Below is a small trained network, with its code and all its weights. Each question gives an input and a target symbol and asks what happens when units are switched off, that is, made to give their printed mean instead of their output.

import numpy as np


def w(rows, s, z=0):
    codes = np.array(rows[::2]) - 128.0
    scale = np.full(codes.shape[1], s)
    scale[-1] = z or s
    return codes * scale


def f(y):
    return y / 2 * (1 + np.tanh(0.7978845608 * (y + 0.044715 * y**3)))


def softmax(a):
    e = np.exp(a - a.max(-1, keepdims=True))
    return e / e.sum(-1, keepdims=True)


def log_softmax(a):
    a = a - a.max(-1, keepdims=True)
    return a - np.log(np.exp(a).sum(-1, keepdims=True))


def net(x, mask):
    ids = ['ΓΔΨαβζλμπτ'.index(c) for c in x.split()]
    T = len(ids)
    res = E[ids] + P[:T]
    r = res
    for j in range(3):
        rows = slice(4 * j, 4 * j + 4)
        q, k, v = (r @ M[0][rows].T for M in (Q, K, V))
        z = softmax(np.where(np.tri(T) > 0, q @ k.T / 4**0.5, -1e9)) @ v
        o = O[0][rows]
        res = res + np.where(mask[j], z, o[:, -1]) @ o[:, :-1]
    y = f(res @ A[0][:, :-1].T + A[0][:, -1])
    res = res + np.where(mask[3:19], y, B[0][:, -1]) @ B[0][:, :-1]
    return log_softmax(res[-1] @ U[:, :-1].T + U[:, -1])


Q, K, V, O, A, B = {}, {}, {}, {}, {}, {}
E = w([
[130,114,88],'Γ',
[115,168,132],'Δ',
[191,139,137],'Ψ',
[117,117,174],'α',
[112,113,39],'β',
[148,137,128],'ζ',
[175,126,59],'λ',
[159,231,255],'μ',
[146,122,57],'π',
[139,132,67],'τ',
],0.0085)
P = w([
[4,246,81],'0',
[151,39,146],'1',
[227,141,82],'2',
[109,216,80],'3',
[137,37,169],'4',
[252,165,77],'5',
[105,193,22],'6',
[129,34,175],'7',
[233,160,66],'8',
[88,164,18],'9',
[116,1,160],'10',
],0.01)
Q[0] = w([
[91,115,233],'H0',
[137,36,192],'H0',
[222,121,85],'H0',
[37,136,142],'H0',
[86,124,72],'H1',
[106,221,103],'H1',
[254,98,107],'H1',
[92,191,84],'H1',
[79,174,106],'H2',
[52,93,130],'H2',
[187,105,72],'H2',
[75,188,71],'H2',
],0.011)
K[0] = w([
[180,100,195],'H0',
[139,102,222],'H0',
[41,183,151],'H0',
[204,101,97],'H0',
[122,164,97],'H1',
[131,87,33],'H1',
[254,105,182],'H1',
[126,133,42],'H1',
[98,153,183],'H2',
[117,195,138],'H2',
[176,64,89],'H2',
[111,156,213],'H2',
],0.012)
V[0] = w([
[252,189,126],'H0',
[160,118,82],'H0',
[84,51,79],'H0',
[115,90,97],'H0',
[123,185,167],'H1',
[120,169,130],'H1',
[139,171,88],'H1',
[134,62,185],'H1',
[106,190,146],'H2',
[129,173,169],'H2',
[132,179,135],'H2',
[120,68,158],'H2',
],0.013)
O[0] = w([
[163,2,51,90],'H0',
[196,99,100,126],'H0',
[190,217,215,61],'H0',
[190,196,220,92],'H0',
[67,45,167,113],'H1',
[78,128,137,146],'H1',
[60,167,58,238],'H1',
[195,88,157,5],'H1',
[128,175,227,106],'H2',
[151,160,152,88],'H2',
[104,188,169,153],'H2',
[186,67,94,30],'H2',
],0.0089,0.0026)
A[0] = w([
[50,200,173,113],'N0',
[103,82,70,254],'N1',
[130,254,68,138],'N2',
[112,121,117,229],'N3',
[234,84,113,157],'N4',
[166,215,105,119],'N5',
[104,139,82,110],'N6',
[193,172,141,56],'N7',
[141,192,140,74],'N8',
[225,81,69,135],'N9',
[59,166,125,32],'N10',
[205,19,166,24],'N11',
[95,196,65,140],'N12',
[183,156,183,143],'N13',
[95,66,122,160],'N14',
[66,85,85,86],'N15',
],0.0094,0.0072)
B[0] = w([
[170,151,57,188],'N0',
[55,111,79,229],'N1',
[101,78,223,246],'N2',
[82,145,81,185],'N3',
[231,169,122,176],'N4',
[71,74,149,173],'N5',
[186,158,104,160],'N6',
[180,29,244,125],'N7',
[157,80,132,138],'N8',
[245,117,47,182],'N9',
[217,126,104,159],'N10',
[201,23,223,152],'N11',
[121,117,187,224],'N12',
[130,154,200,135],'N13',
[78,91,136,153],'N14',
[82,137,254,152],'N15',
],0.0076,0.012)
U = w([
[63,211,162,254],'Γ',
[80,3,190,216],'Δ',
[85,119,100,137],'Ψ',
[168,123,149,124],'α',
[155,153,83,104],'β',
[212,98,155,63],'ζ',
[143,86,252,44],'λ',
[187,183,75,127],'μ',
[191,187,9,26],'π',
[118,97,62,45],'τ',
],0.0077,0.0065)

Each question gives the input, a string of symbols that net reads in full, and the target symbol t.
The units are the heads (4 rows each of Q, K, V and O) and the neurons (one row each of A and B). Each row of codes is followed by its name. A weight is (code - 128) times the scale printed after its matrix; where a second scale follows, it is the last column's (O, A, B and U).
mask holds one flag per unit, heads first, then neurons. A switched-off unit (its flag False) gives its mean, the last column of its rows in O or B, instead of its output. The means were averaged over made-up inputs and are rounded, as every weight is.
A unit's drop is (log p(t) with every unit on - log p(t) with that unit switched off) / (log p(t) with every unit on - log p(t) with every unit switched off).
The circuit of an input: a set's keep is (log p(t) with only the set's units on - log p(t) with every unit switched off) / (log p(t) with every unit on - log p(t) with every unit switched off). Starting from the 12 units with the biggest drops (on a tie, the unit counted first), units are removed one at a time, each time the one whose removal leaves the highest keep (on an exact tie, the one counted first), for as long as the keep stays at least 0.8.
units of the circuit, in order: the units of the circuit, biggest drop first
top k neurons: the k neurons with the biggest drops, biggest first
which heads matter: for each layer, one digit per head in row order, 1 if its drop is at least 0.15 and else 0, layers parted by /
input α α π Δ Ψ β β, target Δ: units of the circuit, in order	(N2, N12)
input Ψ β τ, target π: units of the circuit, in order	(H2, N9)
input Ψ π ζ, target π: top 2 neurons	(N9, N2)
input Ψ π β Ψ α, target λ: units of the circuit, in order	(H1, H0)
input Ψ μ Γ λ λ π π, target Δ: which heads matter	110
input μ λ Γ, target τ: top 2 neurons	(N9, N2)
input Γ Ψ λ α λ Ψ Γ τ λ, target Δ: units of the circuit, in order	(H0, N2, N5, N7)
input α λ Ψ Ψ π Ψ ζ Δ ζ, target Γ: units of the circuit, in order	(H0)
input Ψ Γ Ψ Ψ ζ τ Γ α Γ, target π: which heads matter	101
input λ β β ζ Δ, target Γ: which heads matter	000
input β λ μ Ψ λ τ, target λ: units of the circuit, in order	(H0, N2, N7)
input ζ α Γ Ψ α λ Ψ, target Δ: which heads matter	010
input ζ Ψ π Δ α ζ τ Ψ, target ζ: which heads matter	010
input λ Ψ Ψ π ζ Ψ β ζ μ λ, target Δ: units of the circuit, in order	(N2, H1, N12)
input Ψ λ β π λ π Ψ λ π, target π: which heads matter	101
input Ψ α τ, target π: which heads matter	011
input μ λ β λ λ Ψ Ψ Ψ λ, target τ: which heads matter	101
input Ψ λ β, target π: units of the circuit, in order	(H2, N9, H1)
input Ψ λ λ β Ψ λ, target π: which heads matter	001
input Ψ τ Γ, target π: which heads matter	011
input λ β ζ π Ψ Δ π, target Δ: which heads matter	010
input β ζ μ, target λ: top 3 neurons	(N7, N13, N1)
input Ψ λ Ψ λ Γ μ, target π: which heads matter	101
input Ψ Ψ α ζ Γ Ψ λ Γ ζ, target π: which heads matter	101
input Ψ α Δ, target π: top 2 neurons	(N2, N9)
